Table B holds the same points as the rows below and some others, measured another way and shuffled. Each row below is followed by which row of B it is.
B:
0: [ -58   70   24  -88 -115  -49  -58  -13  -76  -44  -49  103   90    0
  111   52  -27   42   40   58 -130   91  117  -86    8   10   79   21
  -77   99   -9  -12]
1: [-158  183  178   33 -193   63  -36  -41  -83   17   52   43  133   17
  192  -92 -144 -160  -84 -173 -280  176   53  -81  -12  -98  145   25
 -302  227   91  -94]
2: [-156   69   85 -150  -90    0  -56  -18   28   12   -1  122  134  -42
   73 -108    0   21  -99  -77  -74  117  -94 -100   31   29  118   25
 -186   95   82    8]
3: [-199  -42   41   62   37   28  149  -44  205   -3  165  164  -26   19
  -21 -176  -19   11  -24    7  121  -34 -311  -61   97  288   64   98
  115 -114   71  -76]
4: [ -17  262  -51 -198 -111  -21  -22  -14  -28    6 -100  -40  247  -47
  107    6   24  -48 -103 -112 -120  174  -61 -220 -243 -106  152  -35
 -143  111  -34  100]
5: [ 186  215   17  126 -153   16   25  -99 -230 -142 -129  -20  132   75
   18 -181  -38 -177 -190   63 -107  -40  145  194 -140 -149  323 -200
 -193   21  -90   38]
6: [  32   96  -33  -96 -102  -52  -31   -7  -82  -55  -67  119  136   27
   52   19   -6   59  -53  131   15    9   69  -29  -12   96  140  -45
  -52   52  -49   53]
7: [ -56 -253 -295 -342  132 -286  -14   65  196 -199 -266   72 -126 -123
 -152   58  420  296  276  227   93   84  -61 -270  -59   30 -141   48
  445 -414  -83  212]
8: [-212  -58  -62 -165  -84 -194  -21  165   92 -134 -121   69  -32   54
   70  -61  143   12  143   -6 -132  211   34 -327  -20  -94  -47  -44
   77  -71   51  141]
9: [-101   61   -4  -10  -16  -69   50  -40   30  -93  -45   25    4   23
   71  -62    5  -17  134    2 -166   78  -52 -132 -107 -114  105  -16
   70  -19  -54  -17]
10: [ -18   83  -10  317   10    3  262  -52   51 -120  119   64  -67  186
   15 -170 -126 -138   68  127   41 -139 -147   42  -61  134  188  -70
  215 -116  -97  -96]
11: [ 273   67  -36  411   69   43  226 -275 -148 -192   19   51  -91  108
  -84  -99 -123  -46   82  350   53 -340   30  409  -68  113  312  -84
  250 -197 -262 -186]
12: [ -97  126   63  -59 -231  -16  -75   60 -109  -16  -17   70  132   19
  170   31  -46  -87  -81  -56 -175  190  192 -142   31   14   40   31
 -226  160   86   15]
13: [ 235  -23  -32  557  120  -77  321 -172 -104 -365  -21  119 -238  344
 -129 -347 -153  -97  198  474   84 -468  -24  453  -43  -29  436 -351
  396 -272 -321 -112]
14: [ -76  170   28  -51 -182  -11  -25   45  -83   14   26   91  163   53
  180   92 -107  -38  -30    6 -106  125  115 -163  -15   93   68   32
 -133  189   19   -8]
15: [-126  -12  -81 -421 -173 -197 -188  185    5 -127 -302   32  127  -72
    8 -145  312   13 -133 -106 -111  314   93 -294  -55 -218   10 -118
 -203  -56  130  320]
16: [ -70   45  -48 -152 -154  -47  -31   95    7  -30  -45   96  122  -12
   25  -48  107  -16 -175   -3   64  130   26 -148   41  167   13   21
 -104  -29  101  126]
17: [ 198   26   41  400  193   36  270 -336  -30 -259  -18   73 -129  138
 -196 -463  -87  -60   24  277   70 -422 -280  509 -111 -100  521 -274
  216 -270 -260 -143]
18: [ -25  204  -28  -42 -100   64   75  -43   41   14    8  -38  181  -55
    9 -148   54 -155 -257 -157   10  118 -173  -98 -155   63  136   22
 -136  -39   58   62]
19: [-171 -239 -193 -329  -43 -327  -39  329  160 -190 -172  280  -55  144
  -53  -51  260  237  118  280  239   62   17 -326  166  204  -93 -136
  250 -195   41  323]
20: [  15 -194  -89  -99   22 -206  -41    3  -22 -250 -228  147 -121   24
  -97 -115  201  163  166  281  -10  -45  116   51   72  -71   83 -121
  180 -230  -80  107]
21: [ 101   87    0   62 -151  -67    6   36 -180 -141  -65  178   86  181
   54  -68  -92  -12  -68  257   48 -103  194  114   64   98  230 -189
  -70   70  -78   55]
22: [-172 -122  126  -17  -33   49  -56 -155   27    7   75  141  -53 -168
   38   12   27   94   62   -5 -145   83   14   42  194  150  -39  261
  -46  -38  105 -196]
23: [-158   74   51   50  -67  -11   62  -29   42  -33   56   46   12   28
  115  -40  -61  -64   88  -46 -164  101  -47 -144  -32    3   55   61
   18   34   17  -80]
24: [-101   43   67   71   63   38  104 -159   80   -3  122  147   20    5
   36  -65 -117   78   88   81   -6  -93 -222   34   16  148  169   69
   95    9  -60 -164]
25: [-219   65   27  -78 -128    1   45  119  115   74  167  205  125   66
  124   33  -81   24  -76   -2  110   96 -111 -249  128  377  -23  119
  -33  107  120    1]
26: [-117   78   16 -177 -126  -78  -59   79  -15  -31  -51  152  143   50
   99  -45   -9   50  -49   31  -34  102   10 -160   23   39  114  -63
 -128  123   36   91]
27: [  68 -209 -186 -149   43 -149   26   28   80 -183 -152  191  -58  -29
 -222 -148  299  189  -80  297  319 -112  -60   77  126  281   37  -43
  222 -379  -14  184]
28: [-103 -209  -58 -234 -131 -127 -141   89   10 -119 -165  119  -44 -134
  -62  -39  311   90  -67   46   -4  191  180  -97  187  108 -142  106
  -45 -209  165  137]
29: [  69  196 -118   -1  -75   -6  108  -30    8  -84  -97 -103  125  -20
  -37 -160  123 -178 -189  -84    2   85 -113  -80 -251  -52  156  -70
  -15 -150  -28  123]
30: [ -46  145   42   17 -119   25    3  -81  -66  -35  -26  -33   86  -49
  103  -26  -14 -114  -26  -93 -220  143   55  -67 -105  -90   97   48
 -120   48   11  -52]
31: [ -78   46   63  -72  -41   73  -51 -205   -8   21  -12  -20   56 -232
   39   16   69    2  -18 -130 -217  159  -21  -14  -38  -23   23  225
 -111  -29   51 -134]
32: [ -92  135   92  151 -213   59   46    8  -80  -15   90   35   64   53
  137  -46  -97 -206 -112  -86 -144  127  118  -58   36   97   51   67
 -167   80  101  -77]
33: [  28    8 -166 -295  -28 -133  -48   50   34  -84 -176  101  124  -57
  -60   -4  210  150  -71  131  137   55  -38 -138  -56  102   59  -43
   57 -122  -33  203]
34: [ -87 -131  -47 -281 -194  -45 -164   86   -8  -12  -88  135   73 -189
  -36   37  278   82 -233   -5   79  223  172 -107  218  287 -168  197
 -170 -132  224  128]
35: [ -46   19  -73 -215  -62  -66  -72  -16   -6  -17  -82   80   97 -114
   51  149  100  137   51   70  -46  127   68 -160   -9  104  -27  123
   23  -10  -11   32]
36: [ -17   -6  -12 -279 -312  -64 -240  138 -186  -18 -137  149  174  -93
   93  149  144   53 -218   52  -30  233  406 -106  196  191  -94   97
 -311   87  170  142]
37: [ -33  -91  -41  169   10 -187  111   31  -18 -282 -113   95 -185  206
    5 -169   14  -18  281  243 -118  -80   92    9  -13 -151  147 -198
  258 -157 -135   19]
38: [-109  139   37   43 -137    8   53    7    2  -47    4  -20   71   23
   89 -128   -8 -179  -85 -133 -153  154  -21 -135  -90  -55   93    3
 -114   15   64    6]
39: [ -20 -115   60  266    7  -55  108 -106  -44 -207    7  130 -191  110
  -17 -156  -43  -12  188  224  -97 -136   79  182  110   11  138  -47
  172 -152  -78 -139]
40: [-200  -93  -52 -120  -19 -146   21   76  143 -137 -102   48  -67   -5
   -9 -160  189    0   98  -38  -94  162  -91 -234  -26  -88  -16  -14
  108 -177   61  107]
41: [-160  128   96 -160  -80   11  -83  -87   -9   48   -2   68  150  -93
  160   46  -61   46   47 -105 -238  173  -33 -161  -51  -73   96   99
 -162  191   22  -76]
42: [-101  182   51  -53 -114   65    1  -90    0   32   10  -45  145 -108
   95  -50    4 -120 -115 -199 -188  195  -71 -126 -124  -49   87  109
 -176   57   67  -43]
43: [ -19  178  -90 -304 -156  -15  -94   26  -16   42 -115  -18  256 -153
   54   53  152   -9 -220 -125  -30  240    2 -226 -134   47   20   78
 -193   30   76  147]
44: [-224  -22  -40 -176 -122  -84   -6  146  134  -26  -18   82   51  -23
   37  -91  154  -34  -87 -106    8  222  -75 -299   39  123  -78   70
  -33  -81  165  130]
45: [  13  198   67  160 -135   70   68 -102 -108  -46   28  -20   90   29
   92  -95  -99 -190 -100  -56 -167   52   47   43  -96  -38  184   -7
 -139   57  -11  -83]
46: [-172  186   48  -59 -149   28   47   52   69   20   39   13  164   16
   90 -184   -3 -181 -209 -223  -74  192 -160 -214  -90    5  111  -11
 -199   64  127   69]
47: [  42   92  137  350   18   80  167 -212  -96  -77  173  202  -20  172
   62 -108 -312    0   91  259   -3 -286  -55  299   81  175  330  -56
   74   81 -157 -261]
48: [-123   75    4  -58 -107   58   44    3   83   72  123  104  126  -58
   49    4    6  -22 -169  -60   87  101 -116 -136   60  327  -13  175
  -65   -4  119  -22]
49: [  15  161  -41  -67  -62  -34   17  -36  -56  -16  -15   96  148   39
  106  104  -85   68   47  127  -25    1   19  -94  -86   95  141   -9
   25  112 -104   -9]
50: [  51  210   15   31  -94  -13   16  -71 -146  -33   -3   91  149   86
  156  106 -183   22   76  144 -114  -29  104  -19  -91   20  207  -47
  -31  193 -140  -71]
51: [ -47   45   36 -100 -194   14  -93    0  -92   -5  -31   90  115  -82
   70   23   56  -22 -160  -18  -70  151  164  -37   95  135    4  106
 -207   37  112   10]
52: [ -27   32  131  239  -46   61   53 -201 -118  -60   98   90  -60   10
  118   53 -180  -14  180  118 -223  -51  131  146   69   52  117  121
   31   60  -73 -275]
53: [ 171  -29   62  506  131   40  295 -265  -45 -258   70  147 -183  210
 -168 -419 -141  -85   27  343  127 -447 -175  519   40   83  440 -226
  238 -263 -209 -179]
54: [ 217  -82 -106  208  215  -96  213 -215   12 -290 -111  139 -139  129
 -238 -317   52  114  109  429  210 -411 -206  379  -62   24  387 -261
  374 -354 -287   -4]
55: [  68  115  -22  249  -26   16  162 -123  -60 -108   38    0  -27   77
   38  -25  -91 -102   86  121  -75  -75   20   71 -103   52  152    1
  146  -76 -125 -119]
56: [ -55   -6  -13 -223 -150  -76 -151   21  -89  -36 -112  115   98  -88
   85  126   93  110    2   66 -109  162  212 -116   76   58  -27   89
 -114   55   47   45]
57: [  23   69  -68 -107  -68  -22  -22  -65  -40  -34  -72   25   92  -96
   25   71   85   40  -23   44  -49   86   52  -68  -65   72   38   87
   -3  -49  -23   14]
58: [-139   49    5 -122 -155  -19  -18   91   42   -2   14  111  115   -7
   53  -73   63  -42 -169  -61   33  151  -29 -169   61  177    9   49
 -132    6  134   85]
59: [-130  110   83   43  -53    4   53  -66   11  -39   35   56   54   36
  106 -108  -89  -66   39  -51 -172   67  -82  -76  -55  -60  156   -5
  -53   78   -5  -76]
60: [-116 -272 -151 -210    7 -127    9  102  199 -101  -60  201  -82  -93
 -179  -94  336  177  -78  152  298   40 -107 -109  213  389 -146  118
  200 -373  131  159]
61: [  13  139   -2   83  -37   85  104 -166   17  -34    8  -77   65 -104
  -24 -145   54 -151 -142 -118  -79   61 -141   31 -155   -1  133   77
  -41 -129    3  -57]
62: [ 233  -56   38  299  195   -2  164 -347  -98 -248  -47  189 -126  106
 -179 -295  -96  125  115  437   95 -468 -133  561   22    5  475 -222
  233 -206 -292 -170]
63: [-215   27   83  -41 -113  -24  -11   24   42  -28   33   88   30    2
  119  -69  -16  -50   24  -89 -171  167   -8 -171   45    2   23   65
  -93   60   98  -37]
64: [ -75   11   69 -112  -23   35  -84 -198  -29    0  -42   33   52 -210
   48   39   57   79   46  -49 -222  121   16    4   -2  -46   48  186
  -93    3   17 -129]
65: [-156   46   57   74 -194    3   19   44  -13  -62   11  -25   -5  -16
   98 -100   51 -215  -73 -169 -215  233  112 -148   11  -29  -36   88
 -133  -38  153  -15]
66: [-141  164   50  -42 -192   26    1   53  -10   38   59   46  154    8
  151   -8  -53 -123 -128 -132 -107  195   18 -201  -19   92   33   74
 -186  132  106    4]
67: [ -54   97  -35 -205 -122   25  -52   -2    8   88   34  117  201 -114
   67  130   38   85 -151    1   78  122  -14 -148   37  304  -13  175
 -105   57   71   22]
68: [ -48 -184   20 -121   12  -19 -106 -184   -7  -83 -104   76  -78 -251
  -80  -10  217  147   45   52 -121   80   67  100  126   37  -36  204
    6 -207   53  -83]
69: [  51 -219 -206   54  103 -226  160   66  105 -308 -154  143 -208  144
 -196 -211  228  102  154  369  227 -175  -66   38   29  112   82 -178
  440 -432 -125  159]
70: [-110   86   54 -128   15  -11   -6 -114   54  -16  -23   92  107  -54
   44 -103  -16   72   16  -27  -93   44 -187  -64  -70  -49  184    2
  -56   55  -27  -32]
71: [-197  -64    4  -43   68   16  129  -43  252    7  131  172    4  -36
  -79 -207   66   65  -84   -5  194  -30 -398  -79   79  310   62   98
  120 -173   84  -18]

[  97  323  104  325  -12 -198  123   28  175  134  -42   88  180  -61
   11   15  -53 -151 -171 -219   82 -152  -24 -119 -160 -130    3   14] : 67
[ -17  -33  -95  -14   81  110  -98 -135   89   55    6   -9   43  -83
  121 -159   61   69   94  106   84   97  -71  176  -78  111 -124  136] : 61
[  98   70 -134  166   78   79 -231 -138  150   93 -244 -148  254 -114
   62   61  159  -41    7  112    8  -34  -38   35 -181   12  -91  202] : 4
[-204  -84  217   16 -184 -112  197   45 -128  235   10  -69   48   14
   89  -26 -122   20   41 -217  174   53  105  110  324    6  130   83] : 10
[ -48 -399   18 -107   82   93  -36   61 -197  -24   20 -140   99  253
   25   40 -105   58  -19   -8  253   91   60  151  -73  -20  -83  124] : 47
[-131 -446   22 -281   -3  236  -96   -3 -146  -32  -14  -99   16  218
   45  -39  -40   56   65   81   98  174   60  217   41   12  -82  -32] : 37
[-105 -271  298 -252  -57   83  226   96 -226  -72  470  204 -291  380
   75 -255 -351  -26 -175 -180  118  122  -60  159  -70    4  -19 -225] : 52
[ 161   33 -221  204   65  -60 -291  -51  215   56 -645 -326  523 -150
  -39  342  292  -86   54  -18   80 -179  133  -99 -146 -205 -166   -4] : 21
[ -39   44  198  -73  -52 -169  221   87   41  -36  155  225  -48  140
   62 -174 -190  -30 -159 -233   68  -51   -8   -8   35 -131  118 -299] : 2
[   1  167  283  -93 -204  -48  156   27  127  -13   82  242 -114  111
   39 -135 -133 -215 -205 -275 -167  -97  -31  -79  -29 -177   35 -566] : 20
[  71  194  100  140  -84  -54  -44  -74  112  112  -99  -17  116  -36
   81    7    6 -140 -143 -108  -85 -117  -43  -57  -84  -59   61  -63] : 33
[ -30 -146  -43   56  104   65  -29  -14  -23   67    1  -60  132   50
   45  -34  -25   54   29   45  211   87   -2  135  -88   35  -89  250] : 55
[  21   15  -25   62    0  -32  -70  -46   96   69 -195  -84  194  -48
   52   35   66  -26    5  -43   61  -45   29   23  -24  -61  -33   -7] : 16
[  30  152  145  118  -79  -25   76   -2   96   91   30   88   35   22
   33  -46  -71 -154 -131 -165   -4  -58  -35  -26 -119  -77  -46 -116] : 11
[  82  296  -32  343   40  -12  -16  -63  249  174 -116   38  219 -165
    6    3   77 -128  -41  -27   53  -46  -48  -34 -211  -30 -124  194] : 7
[  26  -36   50    5   20   34   -2  -19   19   10   44   22   31   80
   52  -64  -57  -49  -70  -65   80    5  -34   62 -145  -26  -96  -53] : 41
[  -2 -105 -212  -19  243  114  -19   32  248 -108  -56  183  178   14
  -57 -140   67   69   99  139  213  126   -5  108 -225  -88 -257   16] : 65
[  68  190  -43  130  120   64   42   -4  304  -26   44  275   85  -25
  -29 -166    7 -101  -70   24   29   23  -91   -5 -303  -91 -180  -68] : 42
[ 120  344 -115  338   56 -244  -11   -6  352  109 -391  -11  408 -241
  -19  117  168  -81  -12 -129  108 -187   56 -143  -88 -200  -43   -1] : 54
[   9  -73  132 -141  -82  -54    5  -26  -48  -26   14  -20  -27  119
  113  -67  -87  -33 -102 -167    4  -63   -6   44    4  -61   37 -280] : 62
[ -42  -74  215  -98  -79 -101  138   85  -52  -17   94  110   -7  215
   51  -76 -189  -51 -185 -190   31  -42   21   -5   41 -132  152 -235] : 26
[  56 -486  -43 -377   13  335 -397 -178 -230 -128  -70 -313  -49  245
  157   14   40   20  -12  147  -72   63  -44  220 -178   97 -149 -145] : 36
[ -76   16  374  -44 -173 -166  290  119 -113   54  256  179 -113  244
   67 -126 -309 -106 -259 -327   35  -58    0  -27   93 -119  218 -254] : 14
[ -57   34  152  -14  -40 -131  191   82   59   18   88  182   26   99
   37 -127 -145  -26 -112 -176   90  -19   14    2   48 -119   97 -167] : 58
[-150  -58  193 -146 -104  -63  177   30  -14   46  147  163  -76  102
   99 -206 -157   29  -47 -133   45   59    9   97  195  -32  159 -162] : 46
[ -94 -238   17 -106  -52   26  -52    7  -56   62 -202 -158  168   60
   47   69   26   33   70  -46  123   41  116  102  141  -61   -1  -26] : 13
[ -39 -277 -171  -33  148   40 -129  -39  -34   23 -170 -196  227    4
   64   27   75  154  148   91  279   88   62  181   -7   30 -119  238] : 59
[  49   88  152  174  -78   -1    3   -4    9  132  -35  -43  115   69
   25   66  -65 -173 -169 -132    0  -70  -13  -42 -133  -68    4   36] : 49
[ -43 -113  -39  -70   13  183 -158 -147   16   78  -32  -81   37  -20
  125 -108   56   35   61  138   -1  107  -56  178  -27  116  -50  136] : 18
[ -30  -95  228   -7 -191  -74   -8  -42 -214  160  -36 -238   30  104
  140   83 -107  -70 -115 -224   33  -82   38   47  118   10  122  -23] : 50
[   7 -183 -186  -31  205   78  -77   45  153  -93 -159   43  242   59
  -47  -21   71   67   71  111  207   80   47   82 -163 -114 -179   30] : 53
[ 127  -76 -224  -42  259  127 -155  -94  162 -148   29   60   59    8
   62 -164   71   68   43  125  163   53 -112  142 -386   26 -335  -16] : 68
[ -31 -137    6  -79  -15   18  -10  -67  -67   48    6 -122  -12  -10
  120  -66   -9   42  100 -124  197   39   10  175  -16   58 -214  -65] : 22
